Here is a tiny trained network, its code and every weight. The questions are about switching its units off for an input and a class, where a switched-off unit gives its printed mean instead of its output.

import numpy as np


def w(rows, s, z=0):
    codes = np.array(rows[::2]) - 128.0
    scale = np.full(codes.shape[1], s)
    scale[-1] = z or s
    return codes * scale


def norm(h):
    return h / np.sqrt((h * h).mean(-1, keepdims=True) + 1e-5)


def f(y):
    return np.maximum(y, 0)


def log_softmax(a):
    a = a - a.max(-1, keepdims=True)
    return a - np.log(np.exp(a).sum(-1, keepdims=True))


def net(x, mask):
    res = np.array(x, float).reshape(1, 6) / 4 @ E
    u = 0
    for l in range(2):
        y = f(norm(res) @ A[l][:, :-1].T + A[l][:, -1])
        res = res + np.where(mask[u : u + 5], y, B[l][:, -1]) @ B[l][:, :-1]
        u += 5
    return log_softmax(norm(res)[-1] @ U[:, :-1].T + U[:, -1])


A, B = {}, {}
E = w([
[97,255,94,42,95,145,143,69],'x0',
[126,87,227,170,150,177,201,95],'x1',
[174,137,83,135,163,122,163,77],'x2',
[134,146,175,113,125,183,151,134],'x3',
[3,148,174,132,177,104,127,64],'x4',
[115,130,168,118,159,154,92,114],'x5',
],0.011)
A[0] = w([
[125,137,116,154,116,134,180,89,82],'0.n0',
[123,178,84,44,112,89,65,146,144],'0.n1',
[53,84,175,183,88,163,103,120,136],'0.n2',
[104,181,160,89,185,164,249,43,192],'0.n3',
[86,87,83,149,139,92,106,51,254],'0.n4',
],0.014,0.0048)
B[0] = w([
[158,148,159,96,176,45,58,135,153],'0.n0',
[119,132,180,44,136,161,43,83,217],'0.n1',
[62,144,248,129,186,10,144,128,191],'0.n2',
[8,93,137,39,11,98,48,89,250],'0.n3',
[190,57,203,103,222,93,209,157,206],'0.n4',
],0.012,0.013)
A[1] = w([
[57,217,118,117,94,153,118,103,123],'1.n0',
[113,137,123,136,60,128,148,33,127],'1.n1',
[118,166,146,27,63,175,243,141,62],'1.n2',
[170,106,90,138,127,224,255,233,2],'1.n3',
[169,73,135,101,104,100,215,166,131],'1.n4',
],0.0095,0.0043)
B[1] = w([
[105,143,70,56,121,187,82,142,253],'1.n0',
[110,50,128,61,99,58,88,198,223],'1.n1',
[200,69,96,68,147,208,74,225,200],'1.n2',
[183,54,18,157,55,146,104,163,177],'1.n3',
[254,121,136,169,88,199,134,161,245],'1.n4',
],0.0096,0.0041)
U = w([
[219,78,86,191,108,168,130,178,214],'0',
[119,132,73,187,176,190,165,53,6],'1',
[60,169,133,45,53,158,43,87,245],'2',
[85,193,61,212,171,212,180,107,1],'3',
[116,134,168,122,194,152,138,90,69],'4',
[75,70,246,185,177,57,185,150,135],'5',
],0.012,0.006)

Each question gives the input, the list of numbers given to net, and the class t.
The units are the neurons (one row each of A and B). Each row of codes is followed by its name. A weight is (code - 128) times the scale printed after its matrix; where a second scale follows, it is the last column's (A, B and U).
mask holds one flag per neuron, layer by layer. A switched-off neuron (its flag False) gives its mean, the last column of its row in B, instead of its output. The means were averaged over made-up inputs and are rounded, as every weight is.
A unit's drop is (log p(t) with every unit on - log p(t) with that unit switched off) / (log p(t) with every unit on - log p(t) with every unit switched off).
The circuit of an input: a set's keep is (log p(t) with only the set's units on - log p(t) with every unit switched off) / (log p(t) with every unit on - log p(t) with every unit switched off). Starting from all 10 units, units are removed one at a time, each time the one whose removal leaves the highest keep (on an exact tie, the one counted first), for as long as the keep stays at least 0.8.
units of the circuit, in order: the units of the circuit, biggest drop first
top k neurons: the k neurons with the biggest drops, biggest first
top k neurons in layer l: the k neurons of layer l with the biggest drops, biggest first
drop of u: that unit's drop, to one decimal
input [-2,1,1,-2,8,6], class 5: units of the circuit, in order	[0.n4]
input [-7,4,0,-2,-3,-3], class 0: units of the circuit, in order	[0.n3; 1.n4]
input [-2,-3,-6,8,-2,8], class 5: units of the circuit, in order	[0.n3; 0.n2]
input [-7,-3,-7,-5,-4,5], class 5: units of the circuit, in order	[0.n2; 0.n3]
input [-5,-5,-7,4,-6,4], class 0: top 4 neurons in layer 0	[0.n3; 0.n1; 0.n2; 0.n0]
input [-2,6,4,3,-1,-4], class 2: top 2 neurons	[0.n3; 0.n4]
input [-4,-5,2,-3,4,-1], class 0: units of the circuit, in order	[0.n3; 0.n2]
input [-8,-5,-3,2,-4,5], class 0: top 2 neurons	[0.n3; 0.n1]
input [-1,8,4,6,8,5], class 2: top 2 neurons	[0.n3; 1.n0]
input [0,-4,6,-1,8,-6], class 5: top 2 neurons	[0.n4; 1.n0]
input [-4,-6,-3,-8,1,4], class 5: top 2 neurons in layer 0	[0.n4; 0.n3]
input [3,-4,8,-8,7,-5], class 5: top 2 neurons	[0.n4; 1.n0]
input [-1,-3,3,2,-6,-7], class 0: drop of 0.n3	1.2
input [-6,-7,7,-8,1,4], class 5: drop of 1.n4	-0.3
input [-8,-2,-3,4,-7,3], class 0: drop of 0.n3	0.3
input [-2,0,-2,-3,7,3], class 5: drop of 1.n1	0.0
input [-2,6,6,2,4,-7], class 2: top neuron	[0.n3]
input [4,7,-5,-4,-6,-8], class 0: top 2 neurons in layer 0	[0.n3; 0.n1]
